Below is a small trained network, with its code and all its weights. Each question gives an input and a class and asks what happens when units are switched off, that is, made to give their printed mean instead of their output.

import numpy as np


def w(rows, s, z=0):
    codes = np.array(rows[::2]) - 128.0
    scale = np.full(codes.shape[1], s)
    scale[-1] = z or s
    return codes * scale


def f(y):
    return y / 2 * (1 + np.tanh(0.7978845608 * (y + 0.044715 * y**3)))


def log_softmax(a):
    a = a - a.max(-1, keepdims=True)
    return a - np.log(np.exp(a).sum(-1, keepdims=True))


def net(x, mask):
    res = np.array(x, float).reshape(1, 4) / 4 @ E
    y = f(res @ A[0][:, :-1].T + A[0][:, -1])
    res = res + np.where(mask, y, B[0][:, -1]) @ B[0][:, :-1]
    return log_softmax(res[-1] @ U[:, :-1].T + U[:, -1])


A, B = {}, {}
E = w([
[92,147,127,188,172],'x0',
[141,139,27,137,70],'x1',
[152,216,163,2,40],'x2',
[124,129,130,137,127],'x3',
],0.0094)
A[0] = w([
[173,145,129,72,160,28],'neuron 0',
[87,208,132,186,143,118],'neuron 1',
[123,142,155,82,43,236],'neuron 2',
[186,146,3,118,86,178],'neuron 3',
[122,177,179,110,90,90],'neuron 4',
[57,194,136,215,114,251],'neuron 5',
[90,204,143,87,57,247],'neuron 6',
[115,129,224,137,144,48],'neuron 7',
[173,149,111,155,103,1],'neuron 8',
[85,177,117,55,155,15],'neuron 9',
[133,150,130,142,101,1],'neuron 10',
[138,179,135,118,128,20],'neuron 11',
[129,144,136,83,73,255],'neuron 12',
[172,136,131,108,139,197],'neuron 13',
[98,152,119,146,145,252],'neuron 14',
[140,55,113,134,144,77],'neuron 15',
[122,154,29,159,87,218],'neuron 16',
[116,178,128,167,131,208],'neuron 17',
[78,175,200,142,168,162],'neuron 18',
[87,67,184,204,112,158],'neuron 19',
[104,145,91,125,105,117],'neuron 20',
],0.013,0.0025)
B[0] = w([
[107,132,3,157,137,156],'neuron 0',
[86,132,134,47,168,161],'neuron 1',
[76,85,138,150,184,243],'neuron 2',
[101,107,218,160,149,223],'neuron 3',
[100,94,97,204,121,193],'neuron 4',
[74,67,151,82,140,192],'neuron 5',
[59,63,124,148,143,253],'neuron 6',
[169,132,193,201,65,175],'neuron 7',
[156,203,204,140,170,129],'neuron 8',
[69,133,78,164,165,169],'neuron 9',
[177,184,153,166,146,125],'neuron 10',
[164,171,32,178,96,144],'neuron 11',
[67,30,143,188,174,223],'neuron 12',
[74,88,82,110,130,152],'neuron 13',
[120,63,169,90,170,158],'neuron 14',
[77,162,103,171,196,164],'neuron 15',
[139,89,213,140,172,203],'neuron 16',
[183,75,150,51,149,150],'neuron 17',
[161,56,184,134,167,187],'neuron 18',
[64,103,74,182,127,207],'neuron 19',
[165,96,187,171,115,145],'neuron 20',
],0.006,0.011)
U = w([
[47,42,98,23,222,255],'0',
[15,149,1,227,216,59],'1',
[96,19,83,89,167,255],'2',
[91,110,182,162,159,216],'3',
[121,139,68,106,43,67],'4',
[219,178,71,73,80,1],'5',
[132,109,52,61,184,1],'6',
[95,186,134,65,21,1],'7',
],0.0075,0.0025)

Each question gives the input, the list of numbers given to net, and the class t.
The units are the neurons (one row each of A and B). Each row of codes is followed by its name. A weight is (code - 128) times the scale printed after its matrix; where a second scale follows, it is the last column's (A, B and U).
mask holds one flag per neuron, in row order. A switched-off neuron (its flag False) gives its mean, the last column of its row in B, instead of its output. The means were averaged over made-up inputs and are rounded, as every weight is.
A unit's drop is (log p(t) with every unit on - log p(t) with that unit switched off) / (log p(t) with every unit on - log p(t) with every unit switched off).
The circuit of an input: a set's keep is (log p(t) with only the set's units on - log p(t) with every unit switched off) / (log p(t) with every unit on - log p(t) with every unit switched off). Starting from the 12 units with the biggest drops (on a tie, the unit counted first), units are removed one at a time, each time the one whose removal leaves the highest keep (on an exact tie, the one counted first), for as long as the keep stays at least 0.8.
circuit, biggest first: the units of the circuit, biggest drop first
unit that matters most: the unit with the biggest drop
top k neurons: the k neurons with the biggest drops, biggest first
drop when u is switched off: that unit's drop, to one decimal
input [4,8,3,-2], class 3: circuit, biggest first => neuron 3; neuron 16
input [4,6,5,-2], class 3: circuit, biggest first => neuron 3; neuron 16
input [-7,-1,-8,-4], class 1: top 2 neurons => neuron 15; neuron 19
input [3,8,7,2], class 3: circuit, biggest first => neuron 3
input [7,3,8,-7], class 1: circuit, biggest first => neuron 9; neuron 4
input [5,-5,-4,-1], class 0: circuit, biggest first => neuron 5; neuron 1
input [7,-4,8,2], class 1: circuit, biggest first => neuron 4; neuron 9
input [1,7,-7,8], class 2: circuit, biggest first => neuron 16; neuron 5
input [5,8,5,-1], class 3: top 3 neurons => neuron 3; neuron 16; neuron 20
input [7,-3,-4,5], class 0: top 2 neurons => neuron 5; neuron 1
input [4,7,8,-2], class 1: top 3 neurons => neuron 9; neuron 11; neuron 4
input [8,1,2,-3], class 0: drop when neuron 5 is switched off => 0.1
input [8,7,5,7], class 0: drop when neuron 1 is switched off => 0.2
input [8,7,-6,5], class 0: unit that matters most => neuron 5
input [4,8,-2,-4], class 3: drop when neuron 3 is switched off => 0.2
input [7,1,8,8], class 1: drop when neuron 4 is switched off => 0.6
